Here is a tiny trained network, its code and every weight. The questions are about switching its units off for an input and a class, where a switched-off unit gives its printed mean instead of its output.

import numpy as np


def w(rows, s, z=0):
    codes = np.array(rows[::2]) - 128.0
    scale = np.full(codes.shape[1], s)
    scale[-1] = z or s
    return codes * scale


def norm(h):
    return h / np.sqrt((h * h).mean(-1, keepdims=True) + 1e-5)


def f(y):
    return y / 2 * (1 + np.tanh(0.7978845608 * (y + 0.044715 * y**3)))


def log_softmax(a):
    a = a - a.max(-1, keepdims=True)
    return a - np.log(np.exp(a).sum(-1, keepdims=True))


def net(x, mask):
    res = np.array(x, float).reshape(1, 6) / 4 @ E
    u = 0
    for l in range(3):
        y = f(norm(res) @ A[l][:, :-1].T + A[l][:, -1])
        res = res + np.where(mask[u : u + 13], y, B[l][:, -1]) @ B[l][:, :-1]
        u += 13
    return log_softmax(norm(res)[-1] @ U[:, :-1].T + U[:, -1])


A, B = {}, {}
E = w([
[114,87,183,73,173,115,107,126,254],'x0',
[81,82,109,123,84,80,114,176,121],'x1',
[85,100,202,92,139,171,157,160,65],'x2',
[39,210,143,141,108,133,75,45,128],'x3',
[116,119,117,144,141,136,132,145,138],'x4',
[153,91,191,183,66,190,33,205,129],'x5',
],0.0065)
A[0] = w([
[215,112,175,105,89,63,165,180,148,61],'0.n1',
[165,54,148,90,132,133,140,149,81,94],'0.n2',
[189,170,175,129,201,252,145,84,111,69],'0.n3',
[96,145,109,100,151,58,204,101,109,160],'0.n4',
[33,3,93,79,77,16,56,134,63,150],'0.n5',
[81,79,205,135,156,117,181,88,102,140],'0.n6',
[137,106,237,116,78,235,89,173,101,83],'0.n7',
[188,73,51,208,87,160,69,62,192,5],'0.n8',
[209,22,134,145,127,131,159,90,121,128],'0.n9',
[108,122,105,188,114,156,135,110,81,48],'0.n10',
[83,112,167,209,201,129,164,159,66,194],'0.n11',
[113,134,173,121,161,89,87,119,186,123],'0.n12',
[183,168,131,137,117,229,173,99,164,54],'0.n13',
],0.0067,0.0031)
B[0] = w([
[125,105,110,197,212,140,168,121,141,178],'0.n1',
[73,89,161,253,151,149,139,130,142,184],'0.n2',
[123,194,159,164,148,183,178,221,205,194],'0.n3',
[148,127,83,63,128,131,52,225,114,246],'0.n4',
[144,232,139,188,141,243,199,213,239,251],'0.n5',
[24,115,149,85,123,121,172,160,98,185],'0.n6',
[83,143,81,68,165,54,69,188,123,253],'0.n7',
[127,161,89,97,118,27,107,120,159,174],'0.n8',
[62,130,113,201,182,110,74,49,103,192],'0.n9',
[168,113,148,129,109,147,90,116,60,140],'0.n10',
[119,173,154,93,71,57,128,80,65,205],'0.n11',
[202,94,107,127,110,182,137,75,77,179],'0.n12',
[148,207,154,166,136,147,126,214,176,139],'0.n13',
],0.0061,0.0041)
A[1] = w([
[110,193,44,200,107,119,127,82,82,50],'1.n1',
[77,107,199,128,143,109,148,87,213,29],'1.n2',
[61,56,113,96,181,197,106,136,181,96],'1.n3',
[175,75,132,103,189,98,165,163,77,177],'1.n4',
[104,132,75,148,62,112,140,173,91,127],'1.n5',
[2,173,132,95,71,193,70,51,141,146],'1.n6',
[89,49,147,46,141,146,94,107,203,122],'1.n7',
[145,80,29,133,168,150,88,89,178,117],'1.n8',
[200,189,210,149,196,133,152,106,140,100],'1.n9',
[164,136,125,204,125,109,15,127,134,29],'1.n10',
[96,97,201,101,81,63,154,103,218,168],'1.n11',
[101,133,58,74,179,127,152,112,90,6],'1.n12',
[107,138,107,157,38,116,140,105,19,122],'1.n13',
],0.007,0.0022)
B[1] = w([
[174,77,155,132,74,158,187,168,117,209],'1.n1',
[190,116,185,117,84,145,118,122,90,168],'1.n2',
[206,178,112,133,105,140,114,85,68,225],'1.n3',
[55,128,101,166,149,132,94,56,123,213],'1.n4',
[195,175,179,103,163,163,126,102,140,215],'1.n5',
[112,60,72,235,248,139,110,117,129,254],'1.n6',
[195,148,151,94,125,145,196,140,3,212],'1.n7',
[104,147,225,152,36,133,152,111,74,225],'1.n8',
[101,184,76,179,109,157,124,187,154,159],'1.n9',
[85,79,97,50,122,112,99,118,110,212],'1.n10',
[192,169,183,210,148,150,163,176,86,177],'1.n11',
[104,98,93,39,151,106,101,140,136,177],'1.n12',
[213,124,181,142,175,156,145,144,88,219],'1.n13',
],0.0068,0.0034)
A[2] = w([
[145,107,215,136,97,137,56,159,136,118],'2.n1',
[138,21,132,137,162,84,150,142,147,135],'2.n2',
[122,67,155,112,77,138,21,192,120,115],'2.n3',
[219,106,244,99,163,142,148,79,138,120],'2.n4',
[21,127,171,167,161,160,124,129,86,45],'2.n5',
[29,119,205,67,171,139,120,160,64,3],'2.n6',
[127,158,182,102,155,101,62,191,54,133],'2.n7',
[204,83,61,142,40,61,96,61,189,92],'2.n8',
[113,140,148,94,127,78,75,95,197,148],'2.n9',
[82,190,160,146,127,134,197,197,120,197],'2.n10',
[128,181,85,104,58,115,108,77,128,87],'2.n11',
[91,140,86,1,156,123,225,100,121,96],'2.n12',
[117,76,61,183,190,150,156,111,127,182],'2.n13',
],0.0073,0.0031)
B[2] = w([
[95,165,92,89,112,143,142,107,95,176],'2.n1',
[123,171,146,179,146,184,84,128,123,147],'2.n2',
[79,190,33,46,210,82,109,88,125,183],'2.n3',
[153,116,118,142,77,127,112,185,45,178],'2.n4',
[102,112,159,142,143,105,182,106,133,184],'2.n5',
[135,73,129,176,64,48,254,57,186,201],'2.n6',
[156,80,107,69,79,110,108,117,161,231],'2.n7',
[77,72,201,105,101,116,254,84,175,179],'2.n8',
[201,73,136,95,135,146,148,157,86,136],'2.n9',
[178,152,136,115,77,151,90,109,220,255],'2.n10',
[69,119,187,142,161,111,151,140,147,133],'2.n11',
[97,126,69,84,98,107,23,155,140,215],'2.n12',
[82,124,188,140,185,146,48,121,100,206],'2.n13',
],0.008,0.0055)
U = w([
[88,129,42,22,134,56,49,151,136,202],'0',
[156,227,146,177,116,178,121,217,240,140],'1',
[250,115,169,129,80,153,129,154,1,174],'2',
[107,70,194,136,81,63,236,96,193,74],'3',
[62,78,162,241,226,139,74,111,78,3],'4',
],0.0094,0.00077)

Each question gives the input, the list of numbers given to net, and the class t.
The units are the neurons (one row each of A and B). Each row of codes is followed by its name. A weight is (code - 128) times the scale printed after its matrix; where a second scale follows, it is the last column's (A, B and U).
mask holds one flag per neuron, layer by layer. A switched-off neuron (its flag False) gives its mean, the last column of its row in B, instead of its output. The means were averaged over made-up inputs and are rounded, as every weight is.
A unit's drop is (log p(t) with every unit on - log p(t) with that unit switched off) / (log p(t) with every unit on - log p(t) with every unit switched off).
The circuit of an input: a set's keep is (log p(t) with only the set's units on - log p(t) with every unit switched off) / (log p(t) with every unit on - log p(t) with every unit switched off). Starting from the 12 units with the biggest drops (on a tie, the unit counted first), units are removed one at a time, each time the one whose removal leaves the highest keep (on an exact tie, the one counted first), for as long as the keep stays at least 0.8.
circuit, biggest first: the units of the circuit, biggest drop first
most important unit: the unit with the biggest drop
k most important neurons: the k neurons with the biggest drops, biggest first
top k neurons in layer l: the k neurons of layer l with the biggest drops, biggest first
input [-1,-7,6,-8,2,8], class 0: circuit, biggest first	0.n7; 2.n3
input [-4,-4,7,5,-2,-5], class 3: most important neuron	2.n6
input [-5,1,-2,8,-7,8], class 0: circuit, biggest first	2.n3; 1.n10
input [-8,-6,-6,4,-5,-7], class 2: top 2 neurons in layer 0	0.n7; 0.n5
input [8,-3,3,-4,5,8], class 0: 2 most important neurons	0.n7; 2.n3
input [7,-5,3,7,1,1], class 2: 2 most important neurons	1.n7; 1.n2
input [4,-4,-5,-3,7,-4], class 3: circuit, biggest first	1.n8; 0.n5
input [5,4,7,-3,-5,7], class 0: 2 most important neurons	0.n7; 2.n3
input [1,-6,8,4,-8,4], class 3: top 2 neurons in layer 0	0.n5; 0.n7
input [2,-5,-7,5,-1,6], class 3: top 3 neurons in layer 0	0.n8; 0.n4; 0.n5
input [-5,-6,7,-4,-2,-6], class 3: 2 most important neurons	2.n6; 0.n5
input [3,-1,7,-7,7,6], class 3: 2 most important neurons	2.n6; 1.n6
input [8,-1,7,-4,4,2], class 2: 2 most important neurons	1.n3; 1.n7
input [6,8,-2,-4,6,8], class 0: circuit, biggest first	2.n3
input [-8,6,3,5,5,8], class 0: 3 most important neurons	0.n7; 2.n3; 1.n7
input [2,5,-8,7,8,7], class 3: top 4 neurons in layer 0	0.n8; 0.n4; 0.n7; 0.n6
input [3,3,2,-4,-8,0], class 4: top 4 neurons in layer 0	0.n1; 0.n9; 0.n2; 0.n3
input [-7,3,8,-5,8,-5], class 3: top 2 neurons in layer 1	1.n3; 1.n4
input [-2,-6,-5,7,-1,3], class 4: top 3 neurons in layer 2	2.n10; 2.n13; 2.n7
input [8,5,1,6,-6,4], class 2: most important unit	1.n7
input [8,-5,5,-4,-5,7], class 2: top 2 neurons in layer 1	1.n7; 1.n3
input [3,-4,1,8,-4,-1], class 4: 2 most important neurons	1.n6; 0.n5
input [4,-7,-7,-2,1,7], class 0: 2 most important neurons	1.n10; 0.n5
input [2,-1,-4,5,4,-1], class 4: top 2 neurons in layer 2	2.n13; 2.n6
input [7,8,-5,-2,8,-7], class 1: top 3 neurons in layer 1	1.n11; 1.n10; 1.n8
input [-5,6,6,6,-1,6], class 0: 3 most important neurons	0.n7; 2.n3; 2.n7
input [-3,3,8,6,4,-4], class 3: most important unit	2.n6
input [2,3,5,-1,5,2], class 3: 2 most important neurons	2.n6; 0.n7
input [0,6,4,-3,6,7], class 0: top 2 neurons in layer 0	0.n7; 0.n3
